Below is a small trained network, with its code and all its weights. Each question gives an input and a target symbol and asks what happens when units are switched off, that is, made to give their printed mean instead of their output.

import numpy as np


def w(rows, s, z=0):
    codes = np.array(rows[::2]) - 128.0
    scale = np.full(codes.shape[1], s)
    scale[-1] = z or s
    return codes * scale


def f(y):
    return np.maximum(y, 0)


def softmax(a):
    e = np.exp(a - a.max(-1, keepdims=True))
    return e / e.sum(-1, keepdims=True)


def log_softmax(a):
    a = a - a.max(-1, keepdims=True)
    return a - np.log(np.exp(a).sum(-1, keepdims=True))


def net(x, mask):
    ids = ['αβγδθλτω'.index(c) for c in x.split()]
    T = len(ids)
    res = E[ids] + P[:T]
    r = res
    for j in range(3):
        rows = slice(4 * j, 4 * j + 4)
        q, k, v = (r @ M[0][rows].T for M in (Q, K, V))
        z = softmax(np.where(np.tri(T) > 0, q @ k.T / 4**0.5, -1e9)) @ v
        o = O[0][rows]
        res = res + np.where(mask[j], z, o[:, -1]) @ o[:, :-1]
    y = f(res @ A[0][:, :-1].T + A[0][:, -1])
    res = res + np.where(mask[3:7], y, B[0][:, -1]) @ B[0][:, :-1]
    return log_softmax(res[-1] @ U[:, :-1].T + U[:, -1])


Q, K, V, O, A, B = {}, {}, {}, {}, {}, {}
E = w([
[204,103,133],'α',
[89,205,123],'β',
[145,122,240],'γ',
[78,123,110],'δ',
[134,113,108],'θ',
[184,146,255],'λ',
[138,180,141],'τ',
[85,83,159],'ω',
],0.022)
P = w([
[47,33,253],'0',
[73,48,231],'1',
[94,93,198],'2',
[110,116,163],'3',
[120,133,142],'4',
[142,152,122],'5',
[157,171,103],'6',
[160,182,91],'7',
[169,197,85],'8',
[176,205,68],'9',
[176,215,64],'10',
[182,230,55],'11',
[183,230,44],'12',
],0.0052)
Q[0] = w([
[102,180,142],'h1',
[208,123,163],'h1',
[204,82,157],'h1',
[147,84,100],'h1',
[79,181,157],'h2',
[143,127,82],'h2',
[81,97,143],'h2',
[174,24,123],'h2',
[5,103,154],'h3',
[175,118,154],'h3',
[190,84,57],'h3',
[164,164,194],'h3',
],0.018)
K[0] = w([
[157,180,125],'h1',
[81,147,141],'h1',
[7,92,129],'h1',
[153,88,136],'h1',
[111,181,143],'h2',
[160,138,89],'h2',
[100,139,106],'h2',
[117,37,121],'h2',
[81,86,176],'h3',
[210,139,131],'h3',
[192,77,76],'h3',
[154,190,154],'h3',
],0.02)
V[0] = w([
[67,146,136],'h1',
[135,94,135],'h1',
[83,115,135],'h1',
[78,138,98],'h1',
[86,82,104],'h2',
[208,74,153],'h2',
[8,155,100],'h2',
[105,87,141],'h2',
[64,176,131],'h3',
[63,136,162],'h3',
[123,137,128],'h3',
[124,182,101],'h3',
],0.017)
O[0] = w([
[9,115,151,196],'h1',
[86,122,173,149],'h1',
[6,105,178,185],'h1',
[88,67,123,72],'h1',
[208,172,79,52],'h2',
[64,48,67,103],'h2',
[253,214,146,154],'h2',
[175,94,61,153],'h2',
[39,113,115,126],'h3',
[115,215,162,253],'h3',
[103,118,129,126],'h3',
[1,16,94,15],'h3',
],0.0096,0.005)
A[0] = w([
[186,89,225,29],'n1',
[100,247,16,1],'n2',
[92,172,124,13],'n3',
[110,76,53,118],'n4',
],0.013,0.0068)
B[0] = w([
[219,93,194,205],'n1',
[39,49,98,251],'n2',
[206,95,255,168],'n3',
[169,176,139,180],'n4',
],0.018,0.012)
U = w([
[167,43,71,114],'α',
[139,118,182,38],'β',
[89,123,135,117],'γ',
[101,107,156,89],'δ',
[110,216,74,255],'θ',
[92,116,105,180],'λ',
[74,240,142,185],'τ',
[161,255,138,135],'ω',
],0.0097,0.0093)

Each question gives the input, a string of symbols that net reads in full, and the target symbol t.
The units are the heads (4 rows each of Q, K, V and O) and the neurons (one row each of A and B). Each row of codes is followed by its name. A weight is (code - 128) times the scale printed after its matrix; where a second scale follows, it is the last column's (O, A, B and U).
mask holds one flag per unit, heads first, then neurons. A switched-off unit (its flag False) gives its mean, the last column of its rows in O or B, instead of its output. The means were averaged over made-up inputs and are rounded, as every weight is.
A unit's drop is (log p(t) with every unit on - log p(t) with that unit switched off) / (log p(t) with every unit on - log p(t) with every unit switched off).
The circuit of an input: a set's keep is (log p(t) with only the set's units on - log p(t) with every unit switched off) / (log p(t) with every unit on - log p(t) with every unit switched off). Starting from all 7 units, units are removed one at a time, each time the one whose removal leaves the highest keep (on an exact tie, the one counted first), for as long as the keep stays at least 0.8.
circuit, biggest first: the units of the circuit, biggest drop first
k most important neurons: the k neurons with the biggest drops, biggest first
which heads matter: for each layer, one digit per head in row order, 1 if its drop is at least 0.15 and else 0, layers parted by /
drop of u: that unit's drop, to one decimal
input λ γ ω θ λ δ β θ λ γ θ α δ, target α: which heads matter : 100
input θ α β ω ω ω β, target δ: which heads matter : 011
input θ δ α ω γ λ λ λ ω θ ω, target θ: which heads matter : 010
input β θ α θ δ, target α: circuit, biggest first : n2, h1, h2, n1
input α ω λ α θ λ ω τ θ δ γ λ, target γ: circuit, biggest first : h2
input τ γ δ, target τ: which heads matter : 000
input λ λ λ α ω τ γ β, target β: 3 most important neurons : n2, n1, n3
input β ω δ, target β: 2 most important neurons : n2, n3
input ω β ω τ α ω β δ, target β: 2 most important neurons : n2, n1
input τ β λ τ ω, target ω: circuit, biggest first : n2, h2
input θ ω α λ δ α τ λ θ α ω, target α: 2 most important neurons : n2, n4
input δ γ ω α α ω, target α: drop of n2 : 1.2
input β γ λ θ τ γ α γ β, target δ: drop of n2 : 4.5
input λ δ θ, target θ: drop of n3 : 0.2
input λ θ γ λ λ ω τ ω ω, target ω: circuit, biggest first : n2
